Below are the code and all the weights of a small trained network. Each question names an input and a class and asks about switching units off, where a switched-off unit gives its printed mean instead of its output.

import numpy as np


def w(rows, s, z=0):
    codes = np.array(rows[::2]) - 128.0
    scale = np.full(codes.shape[1], s)
    scale[-1] = z or s
    return codes * scale


def f(y):
    return np.maximum(y, 0)


def log_softmax(a):
    a = a - a.max(-1, keepdims=True)
    return a - np.log(np.exp(a).sum(-1, keepdims=True))


def net(x, mask):
    res = np.array(x, float).reshape(1, 4) / 4 @ E
    y = f(res @ A[0][:, :-1].T + A[0][:, -1])
    res = res + np.where(mask, y, B[0][:, -1]) @ B[0][:, :-1]
    return log_softmax(res[-1] @ U[:, :-1].T + U[:, -1])


A, B = {}, {}
E = w([
[79,83,82,109,19],'x0',
[116,67,192,45,151],'x1',
[144,49,121,202,151],'x2',
[32,143,79,141,246],'x3',
],0.013)
A[0] = w([
[116,31,130,217,137,32],'n1',
[175,175,141,88,170,110],'n2',
[41,136,101,140,152,101],'n3',
[221,55,149,176,100,102],'n4',
[192,153,231,164,74,193],'n5',
[35,82,74,73,82,126],'n6',
[20,158,85,130,170,135],'n7',
[120,74,133,25,166,1],'n8',
[33,97,160,168,234,114],'n9',
[189,153,163,115,185,99],'n10',
[164,140,204,161,182,136],'n11',
[50,92,146,123,60,152],'n12',
[174,179,190,139,59,62],'n13',
[226,167,146,115,79,94],'n14',
[149,217,64,181,100,135],'n15',
[107,233,95,35,92,55],'n16',
[116,102,17,82,64,81],'n17',
[79,236,182,43,108,19],'n18',
[117,104,146,77,143,84],'n19',
[153,199,47,194,114,58],'n20',
[128,69,123,71,159,99],'n21',
[166,123,168,123,195,117],'n22',
[72,145,101,107,184,150],'n23',
[82,110,227,55,151,73],'n24',
[181,209,160,142,171,102],'n25',
[133,9,131,120,174,84],'n26',
[157,154,131,144,143,31],'n27',
[130,59,159,76,159,138],'n28',
[106,88,179,88,152,144],'n29',
[194,80,188,45,118,102],'n30',
[177,179,153,104,168,76],'n31',
[168,160,141,195,154,152],'n32',
[56,96,47,113,189,95],'n33',
],0.012,0.0036)
B[0] = w([
[9,123,74,101,192,204],'n1',
[126,116,108,95,101,185],'n2',
[150,139,158,113,112,196],'n3',
[84,155,163,116,157,235],'n4',
[108,150,168,116,150,246],'n5',
[143,99,129,105,97,221],'n6',
[134,151,185,132,99,230],'n7',
[165,135,113,169,108,193],'n8',
[125,136,180,115,141,253],'n9',
[141,75,110,80,81,197],'n10',
[126,91,95,50,70,206],'n11',
[139,73,126,92,65,207],'n12',
[137,138,169,132,146,217],'n13',
[130,163,166,119,130,226],'n14',
[177,154,103,182,123,214],'n15',
[21,116,96,103,171,217],'n16',
[164,80,122,104,94,214],'n17',
[53,160,94,137,214,216],'n18',
[177,167,106,162,117,168],'n19',
[194,160,105,167,130,206],'n20',
[169,140,120,147,133,178],'n21',
[118,97,108,110,98,198],'n22',
[141,142,165,132,133,209],'n23',
[177,152,108,183,142,215],'n24',
[139,94,116,115,96,201],'n25',
[117,154,105,162,166,201],'n26',
[146,124,138,130,86,147],'n27',
[158,153,83,149,135,200],'n28',
[154,154,105,158,130,191],'n29',
[141,159,132,140,135,229],'n30',
[130,81,117,81,84,184],'n31',
[117,116,88,138,120,189],'n32',
[128,127,159,108,128,220],'n33',
],0.013,0.014)
U = w([
[134,139,252,122,129,81],'0',
[148,50,123,94,81,82],'1',
[175,151,104,192,130,92],'2',
[62,117,116,129,174,253],'3',
],0.018,0.0051)

Each question gives the input, the list of numbers given to net, and the class t.
The units are the neurons (one row each of A and B). Each row of codes is followed by its name. A weight is (code - 128) times the scale printed after its matrix; where a second scale follows, it is the last column's (A, B and U).
mask holds one flag per neuron, in row order. A switched-off neuron (its flag False) gives its mean, the last column of its row in B, instead of its output. The means were averaged over made-up inputs and are rounded, as every weight is.
A unit's drop is (log p(t) with every unit on - log p(t) with that unit switched off) / (log p(t) with every unit on - log p(t) with every unit switched off).
The circuit of an input: a set's keep is (log p(t) with only the set's units on - log p(t) with every unit switched off) / (log p(t) with every unit on - log p(t) with every unit switched off). Starting from the 12 units with the biggest drops (on a tie, the unit counted first), units are removed one at a time, each time the one whose removal leaves the highest keep (on an exact tie, the one counted first), for as long as the keep stays at least 0.8.
circuit, biggest first: the units of the circuit, biggest drop first
most important unit: the unit with the biggest drop
k most important neurons: the k neurons with the biggest drops, biggest first
drop when u is switched off: that unit's drop, to one decimal
input [-5,6,-7,-5], class 3: circuit, biggest first	(n18)
input [2,2,-8,-5], class 3: 2 most important neurons	(n16; n18)
input [2,-7,-3,6], class 2: 4 most important neurons	(n15; n20; n5; n4)
input [5,1,-6,0], class 3: 4 most important neurons	(n18; n16; n11; n10)
input [3,0,6,-6], class 0: 2 most important neurons	(n16; n18)
input [6,3,-7,-1], class 3: 4 most important neurons	(n18; n16; n11; n10)
input [-6,7,5,-2], class 2: 3 most important neurons	(n26; n24; n28)
input [-8,-1,6,8], class 0: 4 most important neurons	(n9; n7; n23; n33)
input [1,6,-7,-5], class 3: 2 most important neurons	(n16; n18)
input [-1,-3,5,-4], class 3: 3 most important neurons	(n1; n7; n9)
input [-6,7,-5,6], class 2: 2 most important neurons	(n24; n8)
input [0,-7,0,-7], class 0: 2 most important neurons	(n5; n14)
input [3,-7,5,-7], class 0: 2 most important neurons	(n4; n5)
input [6,-7,-6,4], class 2: most important unit	n15
input [2,6,5,-6], class 0: 3 most important neurons	(n4; n5; n15)
input [-2,-5,8,-7], class 3: drop when n3 is switched off	0.1
input [8,7,5,7], class 1: drop when n28 is switched off	0.2
input [8,-7,7,8], class 0: drop when n9 is switched off	0.2
